Here is a tiny trained network, its code and every weight. The questions are about switching its units off for an input and a target symbol, where a switched-off unit gives its printed mean instead of its output.

import numpy as np


def w(rows, s, z=0):
    codes = np.array(rows[::2]) - 128.0
    scale = np.full(codes.shape[1], s)
    scale[-1] = z or s
    return codes * scale


def f(y):
    return np.maximum(y, 0)


def softmax(a):
    e = np.exp(a - a.max(-1, keepdims=True))
    return e / e.sum(-1, keepdims=True)


def log_softmax(a):
    a = a - a.max(-1, keepdims=True)
    return a - np.log(np.exp(a).sum(-1, keepdims=True))


def net(x, mask):
    ids = ['Θηλμξτ'.index(c) for c in x.split()]
    T = len(ids)
    res = E[ids] + P[:T]
    r = res
    for j in range(3):
        rows = slice(2 * j, 2 * j + 2)
        q, k, v = (r @ M[0][rows].T for M in (Q, K, V))
        z = softmax(np.where(np.tri(T) > 0, q @ k.T / 2**0.5, -1e9)) @ v
        o = O[0][rows]
        res = res + np.where(mask[j], z, o[:, -1]) @ o[:, :-1]
    y = f(res @ A[0][:, :-1].T + A[0][:, -1])
    res = res + np.where(mask[3:15], y, B[0][:, -1]) @ B[0][:, :-1]
    return log_softmax(res[-1] @ U[:, :-1].T + U[:, -1])


Q, K, V, O, A, B = {}, {}, {}, {}, {}, {}
E = w([
[168,146,74,133,194,182],'Θ',
[167,119,89,92,146,244],'η',
[5,68,59,95,108,84],'λ',
[215,84,143,21,181,135],'μ',
[196,72,99,31,46,173],'ξ',
[150,215,197,129,105,36],'τ',
],0.015)
P = w([
[80,5,151,236,143,93],'0',
[34,148,165,127,164,167],'1',
[19,230,173,81,175,239],'2',
[116,215,154,105,133,181],'3',
[222,193,105,104,124,130],'4',
[168,178,93,80,111,129],'5',
[108,167,68,35,119,132],'6',
],0.012)
Q[0] = w([
[254,165,131,117,161,224],'head 1',
[152,123,215,172,38,104],'head 1',
[135,193,111,16,202,171],'head 2',
[239,161,187,150,105,151],'head 2',
[37,56,67,164,158,68],'head 3',
[72,163,153,59,103,143],'head 3',
],0.011)
K[0] = w([
[134,196,116,29,111,109],'head 1',
[65,173,172,130,156,183],'head 1',
[169,156,97,45,69,30],'head 2',
[72,230,156,4,88,190],'head 2',
[127,41,148,202,202,168],'head 3',
[140,115,120,164,118,54],'head 3',
],0.012)
V[0] = w([
[172,100,62,108,116,134],'head 1',
[129,162,104,201,156,138],'head 1',
[153,115,78,119,248,140],'head 2',
[87,133,19,136,104,119],'head 2',
[154,144,135,143,176,41],'head 3',
[108,193,99,149,151,43],'head 3',
],0.015)
O[0] = w([
[58,110,125,94,64,149,209],'head 1',
[7,77,107,232,167,155,8],'head 1',
[92,59,93,78,231,184,138],'head 2',
[96,107,120,172,94,213,252],'head 2',
[120,175,100,128,157,44,110],'head 3',
[114,117,65,158,117,37,95],'head 3',
],0.012,0.0038)
A[0] = w([
[170,171,244,85,56,174,101],'neuron 1',
[130,120,93,116,182,103,185],'neuron 2',
[100,148,91,172,76,98,111],'neuron 3',
[134,141,136,111,78,116,160],'neuron 4',
[104,120,106,133,96,164,148],'neuron 5',
[131,135,185,167,57,96,165],'neuron 6',
[138,135,160,66,105,182,149],'neuron 7',
[90,103,225,182,110,143,104],'neuron 8',
[143,151,224,128,150,76,1],'neuron 9',
[92,156,119,210,70,162,197],'neuron 10',
[160,183,156,87,125,65,129],'neuron 11',
[153,70,114,164,87,119,114],'neuron 12',
],0.011,0.0084)
B[0] = w([
[59,135,52,112,138,95,241],'neuron 1',
[154,122,132,71,136,166,182],'neuron 2',
[179,113,178,125,116,157,186],'neuron 3',
[111,123,133,170,175,127,180],'neuron 4',
[109,123,151,159,134,159,204],'neuron 5',
[127,127,141,72,203,156,178],'neuron 6',
[108,152,182,152,81,119,253],'neuron 7',
[158,166,126,136,126,98,162],'neuron 8',
[118,63,81,94,69,146,156],'neuron 9',
[247,114,41,112,116,109,204],'neuron 10',
[120,132,141,196,155,120,223],'neuron 11',
[76,167,169,118,93,112,145],'neuron 12',
],0.012,0.02)
U = w([
[65,81,92,100,197,146,2],'Θ',
[71,122,226,147,120,166,102],'η',
[123,96,92,104,85,144,190],'λ',
[124,148,174,3,152,144,96],'μ',
[49,136,117,98,125,100,85],'ξ',
[95,146,136,128,196,82,217],'τ',
],0.0054,0.0039)

Each question gives the input, a string of symbols that net reads in full, and the target symbol t.
The units are the heads (2 rows each of Q, K, V and O) and the neurons (one row each of A and B). Each row of codes is followed by its name. A weight is (code - 128) times the scale printed after its matrix; where a second scale follows, it is the last column's (O, A, B and U).
mask holds one flag per unit, heads first, then neurons. A switched-off unit (its flag False) gives its mean, the last column of its rows in O or B, instead of its output. The means were averaged over made-up inputs and are rounded, as every weight is.
A unit's drop is (log p(t) with every unit on - log p(t) with that unit switched off) / (log p(t) with every unit on - log p(t) with every unit switched off).
The circuit of an input: a set's keep is (log p(t) with only the set's units on - log p(t) with every unit switched off) / (log p(t) with every unit on - log p(t) with every unit switched off). Starting from the 12 units with the biggest drops (on a tie, the unit counted first), units are removed one at a time, each time the one whose removal leaves the highest keep (on an exact tie, the one counted first), for as long as the keep stays at least 0.8.
circuit, biggest first: the units of the circuit, biggest drop first
most important unit: the unit with the biggest drop
top k neurons: the k neurons with the biggest drops, biggest first
which heads matter: for each layer, one digit per head in row order, 1 if its drop is at least 0.15 and else 0, layers parted by /
drop when u is switched off: that unit's drop, to one decimal
input λ Θ τ λ Θ, target τ: most important unit : head 2
input η ξ τ Θ η, target τ: circuit, biggest first : [head 2; neuron 11; head 3]
input λ η η η, target η: circuit, biggest first : [neuron 7; head 3]
input η λ λ η, target λ: circuit, biggest first : [neuron 10; head 2; head 3]
input λ λ λ λ η λ Θ, target λ: circuit, biggest first : [head 2; neuron 10]
input λ η ξ ξ μ, target ξ: which heads matter : 001
input λ λ λ λ τ, target τ: which heads matter : 001
input λ Θ Θ, target λ: circuit, biggest first : [neuron 10; head 2]
input Θ λ μ Θ Θ τ, target τ: circuit, biggest first : [neuron 11; head 3]
input μ λ μ η, target μ: circuit, biggest first : [head 2; head 1]
input ξ η τ λ λ ξ η, target ξ: which heads matter : 100
input λ λ λ, target λ: which heads matter : 010
input τ λ Θ, target τ: which heads matter : 011
input λ τ Θ λ λ μ Θ, target μ: top 2 neurons : [neuron 1; neuron 2]
input λ λ λ λ Θ λ λ, target λ: most important unit : head 2
input Θ ξ λ η, target ξ: top 2 neurons : [neuron 1; neuron 7]
input μ τ τ λ μ, target τ: circuit, biggest first : [neuron 11; head 2]
input λ η η, target λ: which heads matter : 010
input ξ μ λ Θ μ λ, target ξ: which heads matter : 101
input Θ ξ λ, target Θ: circuit, biggest first : [head 2]
input λ Θ Θ Θ, target Θ: top 2 neurons : [neuron 7; neuron 3]
input η λ ξ λ Θ, target ξ: top 2 neurons : [neuron 1; neuron 7]
input Θ μ λ τ τ λ η, target τ: drop when head 2 is switched off : 0.5
input η τ τ ξ Θ λ λ, target η: drop when head 2 is switched off : 0.3
input τ Θ τ ξ, target τ: drop when head 3 is switched off : 0.1
input τ Θ λ τ η λ λ, target τ: drop when neuron 9 is switched off : 0.0
